Below are the code and all the weights of a small trained network. Each question names an input and a target symbol and asks about switching units off, where a switched-off unit gives its printed mean instead of its output.

import numpy as np


def w(rows, s, z=0):
    codes = np.array(rows[::2]) - 128.0
    scale = np.full(codes.shape[1], s)
    scale[-1] = z or s
    return codes * scale


def f(y):
    return y / 2 * (1 + np.tanh(0.7978845608 * (y + 0.044715 * y**3)))


def softmax(a):
    e = np.exp(a - a.max(-1, keepdims=True))
    return e / e.sum(-1, keepdims=True)


def log_softmax(a):
    a = a - a.max(-1, keepdims=True)
    return a - np.log(np.exp(a).sum(-1, keepdims=True))


def net(x, mask):
    ids = ['ΓΔΛΞΦαβηθπ'.index(c) for c in x.split()]
    T = len(ids)
    res = E[ids] + P[:T]
    u = 0
    for l in range(2):
        r = res
        for j in range(2):
            rows = slice(2 * j, 2 * j + 2)
            q, k, v = (r @ M[l][rows].T for M in (Q, K, V))
            z = softmax(np.where(np.tri(T) > 0, q @ k.T / 2**0.5, -1e9)) @ v
            o = O[l][rows]
            res = res + np.where(mask[u + j], z, o[:, -1]) @ o[:, :-1]
        u += 2
        y = f(res @ A[l][:, :-1].T + A[l][:, -1])
        res = res + np.where(mask[u : u + 12], y, B[l][:, -1]) @ B[l][:, :-1]
        u += 12
    return log_softmax(res[-1] @ U[:, :-1].T + U[:, -1])


Q, K, V, O, A, B = {}, {}, {}, {}, {}, {}
E = w([
[163,19,65],'Γ',
[102,59,115],'Δ',
[71,251,64],'Λ',
[195,240,15],'Ξ',
[104,119,147],'Φ',
[124,139,158],'α',
[65,42,112],'β',
[208,140,196],'η',
[109,200,131],'θ',
[161,100,40],'π',
],0.018)
P = w([
[247,94,64],'0',
[102,209,177],'1',
[112,188,181],'2',
[114,176,178],'3',
[130,178,177],'4',
[139,148,162],'5',
[149,117,139],'6',
[206,1,48],'7',
[175,182,162],'8',
],0.0074)
Q[0] = w([
[165,91,44],'0.h1',
[122,161,80],'0.h1',
[145,71,223],'0.h2',
[248,212,105],'0.h2',
],0.011)
K[0] = w([
[95,116,137],'0.h1',
[71,122,160],'0.h1',
[153,2,155],'0.h2',
[217,237,185],'0.h2',
],0.0071)
V[0] = w([
[148,111,244],'0.h1',
[187,82,56],'0.h1',
[186,178,255],'0.h2',
[118,152,67],'0.h2',
],0.0095)
O[0] = w([
[71,85,119,23],'0.h1',
[144,108,178,255],'0.h1',
[2,83,163,24],'0.h2',
[24,68,93,211],'0.h2',
],0.0089,0.0054)
A[0] = w([
[209,113,99,160],'0.n1',
[99,183,182,135],'0.n2',
[173,140,187,155],'0.n3',
[34,199,192,127],'0.n4',
[126,198,252,118],'0.n5',
[80,151,146,217],'0.n6',
[178,178,137,82],'0.n7',
[59,194,178,163],'0.n8',
[150,168,75,123],'0.n9',
[24,146,36,253],'0.n10',
[38,100,201,135],'0.n11',
[197,97,92,122],'0.n12',
],0.011,0.0064)
B[0] = w([
[184,220,185,252],'0.n1',
[227,113,132,146],'0.n2',
[123,182,162,163],'0.n3',
[144,106,72,161],'0.n4',
[68,111,139,159],'0.n5',
[199,61,163,151],'0.n6',
[87,191,143,152],'0.n7',
[204,89,126,161],'0.n8',
[88,216,92,187],'0.n9',
[233,111,144,206],'0.n10',
[50,231,109,144],'0.n11',
[2,180,213,230],'0.n12',
],0.0067,0.012)
Q[1] = w([
[148,108,226],'1.h1',
[84,144,65],'1.h1',
[131,134,248],'1.h2',
[28,140,193],'1.h2',
],0.012)
K[1] = w([
[168,153,233],'1.h1',
[17,165,29],'1.h1',
[71,254,174],'1.h2',
[103,119,77],'1.h2',
],0.0069)
V[1] = w([
[211,166,41],'1.h1',
[90,1,79],'1.h1',
[176,97,131],'1.h2',
[121,73,227],'1.h2',
],0.0081)
O[1] = w([
[109,144,155,165],'1.h1',
[191,167,196,5],'1.h1',
[2,171,87,124],'1.h2',
[101,212,176,107],'1.h2',
],0.0087,0.027)
A[1] = w([
[238,111,148,101],'1.n1',
[193,158,50,202],'1.n2',
[160,254,104,195],'1.n3',
[87,184,204,54],'1.n4',
[114,126,119,191],'1.n5',
[95,90,174,222],'1.n6',
[143,109,177,187],'1.n7',
[61,133,106,36],'1.n8',
[100,150,145,93],'1.n9',
[173,144,88,171],'1.n10',
[106,80,33,24],'1.n11',
[109,122,183,254],'1.n12',
],0.013,0.0053)
B[1] = w([
[5,141,153,158],'1.n1',
[157,70,146,243],'1.n2',
[150,133,117,246],'1.n3',
[75,64,114,141],'1.n4',
[136,117,116,159],'1.n5',
[165,255,194,151],'1.n6',
[116,182,219,137],'1.n7',
[114,203,220,177],'1.n8',
[58,107,180,136],'1.n9',
[127,96,144,185],'1.n10',
[145,136,152,227],'1.n11',
[185,170,144,147],'1.n12',
],0.0085,0.014)
U = w([
[4,148,59,59],'Γ',
[154,165,129,98],'Δ',
[170,99,99,237],'Λ',
[75,65,151,5],'Ξ',
[194,171,166,161],'Φ',
[174,160,221,84],'α',
[193,230,51,162],'β',
[193,165,175,93],'η',
[160,151,137,121],'θ',
[96,130,63,165],'π',
],0.011,0.0029)

Each question gives the input, a string of symbols that net reads in full, and the target symbol t.
The units are the heads (2 rows each of Q, K, V and O) and the neurons (one row each of A and B). Each row of codes is followed by its name. A weight is (code - 128) times the scale printed after its matrix; where a second scale follows, it is the last column's (O, A, B and U).
mask holds one flag per unit, layer by layer, with each layer's heads first. A switched-off unit (its flag False) gives its mean, the last column of its rows in O or B, instead of its output. The means were averaged over made-up inputs and are rounded, as every weight is.
A unit's drop is (log p(t) with every unit on - log p(t) with that unit switched off) / (log p(t) with every unit on - log p(t) with every unit switched off).
The circuit of an input: a set's keep is (log p(t) with only the set's units on - log p(t) with every unit switched off) / (log p(t) with every unit on - log p(t) with every unit switched off). Starting from the 12 units with the biggest drops (on a tie, the unit counted first), units are removed one at a time, each time the one whose removal leaves the highest keep (on an exact tie, the one counted first), for as long as the keep stays at least 0.8.
units of the circuit, in order: the units of the circuit, biggest drop first
top k neurons: the k neurons with the biggest drops, biggest first
top k neurons in layer l: the k neurons of layer l with the biggest drops, biggest first
input Λ Ξ α Ξ Γ Γ Γ Δ α, target Λ: units of the circuit, in order -> (1.h2; 0.n9)
input Γ Λ Ξ Φ, target Γ: units of the circuit, in order -> (0.n1; 1.n2)
input η Λ Γ Λ θ, target Λ: top 2 neurons -> (0.n12; 0.n4)
input α θ η Γ β Γ, target α: top 2 neurons -> (0.n1; 0.n9)
input Λ Ξ Λ Γ Δ, target Λ: units of the circuit, in order -> (1.h2; 0.n12)
input Λ α Γ Ξ Γ Γ Γ Γ β, target Λ: units of the circuit, in order -> (0.n9; 1.h2)
input Γ Φ α, target Γ: units of the circuit, in order -> (0.n1; 1.h1; 0.h2; 0.h1)
input Λ Γ α, target Λ: units of the circuit, in order -> (1.h2; 0.n12; 0.n9)
input Ξ β Γ Λ, target Λ: top neuron in layer 0 -> (0.n10)
input Δ Λ Φ α η Γ Φ Ξ Λ, target Λ: top 2 neurons -> (0.n11; 0.n10)
input Ξ η α, target Ξ: units of the circuit, in order -> (1.h2; 0.n9; 0.h2)
input α η Γ, target α: units of the circuit, in order -> (0.h2; 1.h2)
input Ξ Φ Λ Ξ Λ Γ, target Ξ: top 4 neurons -> (0.n9; 1.n1; 0.n1; 0.n7)
input Λ β η Ξ Δ, target Λ: units of the circuit, in order -> (1.h2; 0.n9)
input Γ Γ Φ Γ Φ Γ Ξ β, target Γ: top neuron -> (0.n1)
input Γ Ξ Δ Δ, target Γ: top 2 neurons -> (0.n1; 0.n12)
input Ξ Ξ θ, target Ξ: top 2 neurons -> (1.n1; 0.n6)
input Λ Γ Γ α Ξ Λ Ξ Ξ β, target Λ: top 3 neurons in layer 0 -> (0.n9; 0.n10; 0.n7)
input Γ Λ Λ Γ Γ Ξ β Γ, target Γ: top 2 neurons -> (0.n12; 0.n1)
input Ξ Φ α, target Ξ: top 2 neurons in layer 0 -> (0.n9; 0.n12)
input Ξ Δ θ, target Ξ: top 2 neurons -> (0.n6; 1.n1)
